Here is a tiny trained network, its code and every weight. The questions are about switching its units off for an input and a target symbol, where a switched-off unit gives its printed mean instead of its output.

import numpy as np


def w(rows, s, z=0):
    codes = np.array(rows[::2]) - 128.0
    scale = np.full(codes.shape[1], s)
    scale[-1] = z or s
    return codes * scale


def norm(h):
    return h / np.sqrt((h * h).mean(-1, keepdims=True) + 1e-5)


def f(y):
    return np.maximum(y, 0)


def softmax(a):
    e = np.exp(a - a.max(-1, keepdims=True))
    return e / e.sum(-1, keepdims=True)


def log_softmax(a):
    a = a - a.max(-1, keepdims=True)
    return a - np.log(np.exp(a).sum(-1, keepdims=True))


def net(x, mask):
    ids = ['Δαβγεζηθλμξπτω'.index(c) for c in x.split()]
    T = len(ids)
    res = E[ids] + P[:T]
    u = 0
    for l in range(2):
        r = norm(res)
        for j in range(3):
            rows = slice(2 * j, 2 * j + 2)
            q, k, v = (r @ M[l][rows].T for M in (Q, K, V))
            z = softmax(np.where(np.tri(T) > 0, q @ k.T / 2**0.5, -1e9)) @ v
            o = O[l][rows]
            res = res + np.where(mask[u + j], z, o[:, -1]) @ o[:, :-1]
        u += 3
        y = f(norm(res) @ A[l][:, :-1].T + A[l][:, -1])
        res = res + np.where(mask[u : u + 4], y, B[l][:, -1]) @ B[l][:, :-1]
        u += 4
    return log_softmax(norm(res)[-1] @ U[:, :-1].T + U[:, -1])


Q, K, V, O, A, B = {}, {}, {}, {}, {}, {}
E = w([
[65,82,103,132,22,129,86,90,55,130,255],'Δ',
[49,135,108,52,100,176,114,158,187,178,193],'α',
[120,113,147,171,140,143,183,157,176,104,190],'β',
[50,78,112,180,88,128,122,110,210,167,162],'γ',
[111,74,119,73,74,98,173,122,181,92,125],'ε',
[80,52,146,121,176,86,112,137,131,145,171],'ζ',
[147,71,100,171,141,126,115,115,121,197,131],'η',
[163,141,139,156,105,85,163,127,179,133,126],'θ',
[149,53,113,105,136,104,167,142,101,190,126],'λ',
[130,106,84,84,150,57,96,115,126,173,150],'μ',
[154,121,5,40,88,40,116,75,146,192,140],'ξ',
[216,113,95,127,109,123,191,135,143,133,143],'π',
[106,114,69,112,130,99,223,119,209,122,137],'τ',
[172,140,69,128,110,164,152,162,130,199,151],'ω',
],0.0066)
P = w([
[151,132,149,124,117,151,94,48,133,77,91],'0',
[171,97,108,122,76,47,147,133,202,198,218],'1',
[123,110,120,166,173,92,117,146,150,164,95],'2',
[133,153,115,59,228,182,192,109,72,85,255],'3',
[176,145,142,182,73,68,89,158,157,229,131],'4',
[114,104,91,161,160,123,113,184,141,114,99],'5',
[144,152,129,72,218,158,192,110,106,94,213],'6',
[139,85,138,176,70,126,122,167,195,190,144],'7',
[89,132,91,156,157,143,98,200,120,108,57],'8',
[125,180,143,85,184,164,203,91,112,63,206],'9',
[188,63,137,129,93,117,106,183,210,177,155],'10',
],0.0077)
Q[0] = w([
[65,100,161,82,222,174,211,69,115,83,252],'L0H1',
[176,139,173,173,73,190,156,218,138,186,213],'L0H1',
[128,112,148,153,3,119,102,149,170,197,90],'L0H2',
[184,192,130,73,234,187,157,75,52,99,29],'L0H2',
[80,126,103,160,236,229,139,78,89,1,125],'L0H3',
[40,240,160,76,139,182,52,45,40,87,103],'L0H3',
],0.0047)
K[0] = w([
[193,142,176,106,23,215,73,3,141,66,98],'L0H1',
[98,83,117,166,80,197,173,217,135,64,78],'L0H1',
[114,115,80,145,181,97,64,214,41,184,106],'L0H2',
[127,128,202,100,62,74,175,51,189,176,204],'L0H2',
[255,86,68,60,124,117,148,64,160,120,231],'L0H3',
[185,85,230,71,112,126,142,53,198,191,215],'L0H3',
],0.0048)
V[0] = w([
[88,150,41,187,191,73,152,168,105,125,17],'L0H1',
[123,123,102,81,254,65,106,158,192,196,118],'L0H1',
[116,195,63,28,104,128,78,107,191,155,146],'L0H2',
[138,176,173,121,106,104,192,59,103,165,255],'L0H2',
[157,193,113,18,41,49,179,115,228,177,129],'L0H3',
[210,175,70,236,183,156,110,97,181,66,106],'L0H3',
],0.0038)
O[0] = w([
[165,177,104,84,166,117,58,87,157,169,204,133],'L0H1',
[63,147,23,192,134,128,183,121,92,125,208,251],'L0H1',
[114,119,124,233,153,210,173,109,123,136,101,189],'L0H2',
[46,26,121,97,254,161,196,93,177,193,184,124],'L0H2',
[167,18,115,196,133,135,102,139,127,82,140,248],'L0H3',
[72,187,83,174,217,177,85,42,126,183,134,197],'L0H3',
],0.0049,0.0029)
A[0] = w([
[139,122,129,206,224,165,96,120,179,64,59,109],'L0N1',
[160,100,175,156,107,101,174,192,201,141,206,93],'L0N2',
[154,128,186,98,86,134,149,3,234,198,197,13],'L0N3',
[96,198,175,160,227,207,136,187,64,131,213,3],'L0N4',
],0.004,0.0018)
B[0] = w([
[120,208,187,107,63,59,190,191,156,135,179,209],'L0N1',
[203,85,67,114,147,100,56,141,93,214,155,252],'L0N2',
[178,133,85,60,229,206,85,190,2,142,222,207],'L0N3',
[234,170,74,65,87,82,194,116,245,160,107,182],'L0N4',
],0.0051,0.0036)
Q[1] = w([
[26,155,183,165,146,97,152,99,171,80,46],'L1H1',
[158,110,181,21,196,183,175,91,129,31,148],'L1H1',
[109,128,109,171,93,90,46,153,158,141,39],'L1H2',
[149,110,60,238,118,111,36,166,218,209,99],'L1H2',
[184,174,93,167,128,102,159,145,142,173,254],'L1H3',
[112,133,88,192,32,18,45,186,172,194,88],'L1H3',
],0.0059)
K[1] = w([
[180,30,148,87,193,116,140,74,98,188,252],'L1H1',
[155,123,244,119,101,156,87,53,143,122,88],'L1H1',
[96,98,36,158,181,117,132,242,68,203,170],'L1H2',
[38,163,43,196,214,135,198,199,140,135,160],'L1H2',
[140,234,69,153,145,112,142,141,194,88,46],'L1H3',
[99,128,2,145,207,119,132,238,101,185,170],'L1H3',
],0.0058)
V[1] = w([
[93,160,205,234,28,187,19,107,190,224,208],'L1H1',
[90,208,90,108,139,247,149,167,134,162,83],'L1H1',
[246,126,57,179,48,153,181,46,87,214,119],'L1H2',
[170,230,179,203,68,85,19,117,141,72,35],'L1H2',
[179,68,136,32,128,178,91,139,125,182,64],'L1H3',
[3,127,97,158,54,56,17,20,183,53,33],'L1H3',
],0.0046)
O[1] = w([
[123,185,190,65,111,216,108,226,130,146,15,129],'L1H1',
[76,83,111,189,204,176,118,78,87,171,77,93],'L1H1',
[153,189,133,134,108,113,62,38,209,39,31,187],'L1H2',
[111,151,130,147,68,46,55,116,210,232,148,10],'L1H2',
[180,52,102,125,75,126,124,82,125,136,74,3],'L1H3',
[71,187,2,230,196,105,116,150,95,111,81,75],'L1H3',
],0.0058,0.0056)
A[1] = w([
[183,85,124,126,208,191,40,111,154,145,131,161],'L1N1',
[169,206,144,160,45,114,129,158,39,75,139,25],'L1N2',
[205,6,107,170,125,86,183,138,182,121,87,75],'L1N3',
[163,123,3,187,114,113,108,244,131,110,154,255],'L1N4',
],0.0049,0.0009)
B[1] = w([
[31,178,24,126,60,149,131,50,76,98,110,175],'L1N1',
[63,193,144,142,134,34,117,77,182,115,100,152],'L1N2',
[109,144,132,208,143,157,74,176,66,68,1,170],'L1N3',
[82,33,222,145,81,143,109,106,158,163,93,253],'L1N4',
],0.0067)
U = w([
[171,96,127,144,156,179,136,152,30,95,40,102],'Δ',
[110,109,146,217,170,180,177,168,108,98,65,100],'α',
[151,70,237,63,195,147,131,192,53,162,131,148],'β',
[95,145,121,65,146,221,91,255,108,182,55,74],'γ',
[101,64,194,217,35,108,106,141,207,200,98,21],'ε',
[72,55,49,224,158,126,141,108,73,165,231,23],'ζ',
[117,162,49,108,79,198,146,84,123,137,59,112],'η',
[178,144,189,69,77,61,162,216,181,201,205,199],'θ',
[186,50,31,150,108,84,102,93,147,69,89,59],'λ',
[62,221,69,131,151,42,122,172,182,160,120,250],'μ',
[147,123,73,90,108,150,74,103,136,47,112,153],'ξ',
[200,77,198,61,56,102,98,48,161,73,148,71],'π',
[184,214,134,57,221,176,152,88,78,101,224,216],'τ',
[61,140,149,97,158,218,77,69,167,202,91,147],'ω',
],0.0062,0.0019)

Each question gives the input, a string of symbols that net reads in full, and the target symbol t.
The units are the heads (2 rows each of Q, K, V and O) and the neurons (one row each of A and B). Each row of codes is followed by its name. A weight is (code - 128) times the scale printed after its matrix; where a second scale follows, it is the last column's (O, A, B and U).
mask holds one flag per unit, layer by layer, with each layer's heads first. A switched-off unit (its flag False) gives its mean, the last column of its rows in O or B, instead of its output. The means were averaged over made-up inputs and are rounded, as every weight is.
A unit's drop is (log p(t) with every unit on - log p(t) with that unit switched off) / (log p(t) with every unit on - log p(t) with every unit switched off).
The circuit of an input: a set's keep is (log p(t) with only the set's units on - log p(t) with every unit switched off) / (log p(t) with every unit on - log p(t) with every unit switched off). Starting from the 12 units with the biggest drops (on a tie, the unit counted first), units are removed one at a time, each time the one whose removal leaves the highest keep (on an exact tie, the one counted first), for as long as the keep stays at least 0.8.
circuit, biggest first: the units of the circuit, biggest drop first
most important unit: the unit with the biggest drop
k most important neurons: the k neurons with the biggest drops, biggest first
k most important neurons of layer l: the k neurons of layer l with the biggest drops, biggest first
heads that matter: for each layer, one digit per head in row order, 1 if its drop is at least 0.15 and else 0, layers parted by /
input τ ξ α θ τ β β τ ζ, target β: circuit, biggest first : L1H3
input π μ τ θ, target π: 2 most important neurons : L0N1, L0N3
input Δ λ τ μ, target Δ: circuit, biggest first : L0H1, L1H3
input α τ τ τ β γ τ λ, target γ: heads that matter : 011 / 100
input ω λ τ ζ τ μ ζ π π α, target ω: circuit, biggest first : L1H1, L1H2, L0H2
input β ε τ τ Δ λ μ Δ, target π: circuit, biggest first : L0H2, L1H3
input η λ ζ τ μ ε ε θ μ η, target η: 3 most important neurons : L1N1, L0N3, L1N4
input ζ ζ μ ζ μ ζ θ ζ η τ τ, target μ: circuit, biggest first : L0H3, L0H2, L1N2
input ζ γ β ω θ ζ λ π λ β, target ζ: 2 most important neurons : L0N2, L0N1
input τ μ π μ τ τ ζ μ β η α, target τ: heads that matter : 001 / 000
input θ ζ τ τ, target θ: heads that matter : 100 / 010
input ζ ζ ω, target η: circuit, biggest first : L1N1, L1H2
input τ ω λ, target Δ: circuit, biggest first : L1N3, L1H3, L1N4
input Δ τ τ τ, target Δ: heads that matter : 110 / 001
input γ α τ ω μ ζ, target β: circuit, biggest first : L0N1, L1H3
input μ λ μ μ ζ θ ζ τ λ λ, target μ: most important unit : L1H3
input λ τ λ β λ τ μ τ γ, target ε: heads that matter : 110 / 000
input μ τ λ μ, target μ: heads that matter : 000 / 011
input ω β θ λ, target ω: 2 most important neurons : L0N1, L0N2
input λ μ τ α λ τ τ μ τ τ θ, target ζ: circuit, biggest first : L1H1
input ε β μ τ, target ε: heads that matter : 100 / 011
input ζ β τ π τ, target ζ: heads that matter : 100 / 000
input ω μ τ α ε, target ζ: heads that matter : 100 / 000
input μ μ τ λ τ τ μ, target μ: 3 most important neurons : L0N3, L0N2, L0N1
input μ τ τ τ μ τ μ ζ τ τ, target μ: 3 most important neurons of layer 0 : L0N3, L0N1, L0N2
input γ μ π ξ, target γ: heads that matter : 100 / 100
input λ τ λ β λ τ ε ζ, target ζ: most important neuron of layer 1 : L1N1
input μ τ τ ζ ζ μ β τ ε η, target μ: heads that matter : 110 / 011
input Δ λ λ θ ω μ ζ γ τ ζ ξ, target ζ: heads that matter : 000 / 100
input γ τ μ ζ ζ ω τ ζ, target η: 2 most important neurons of layer 1 : L1N1, L1N4
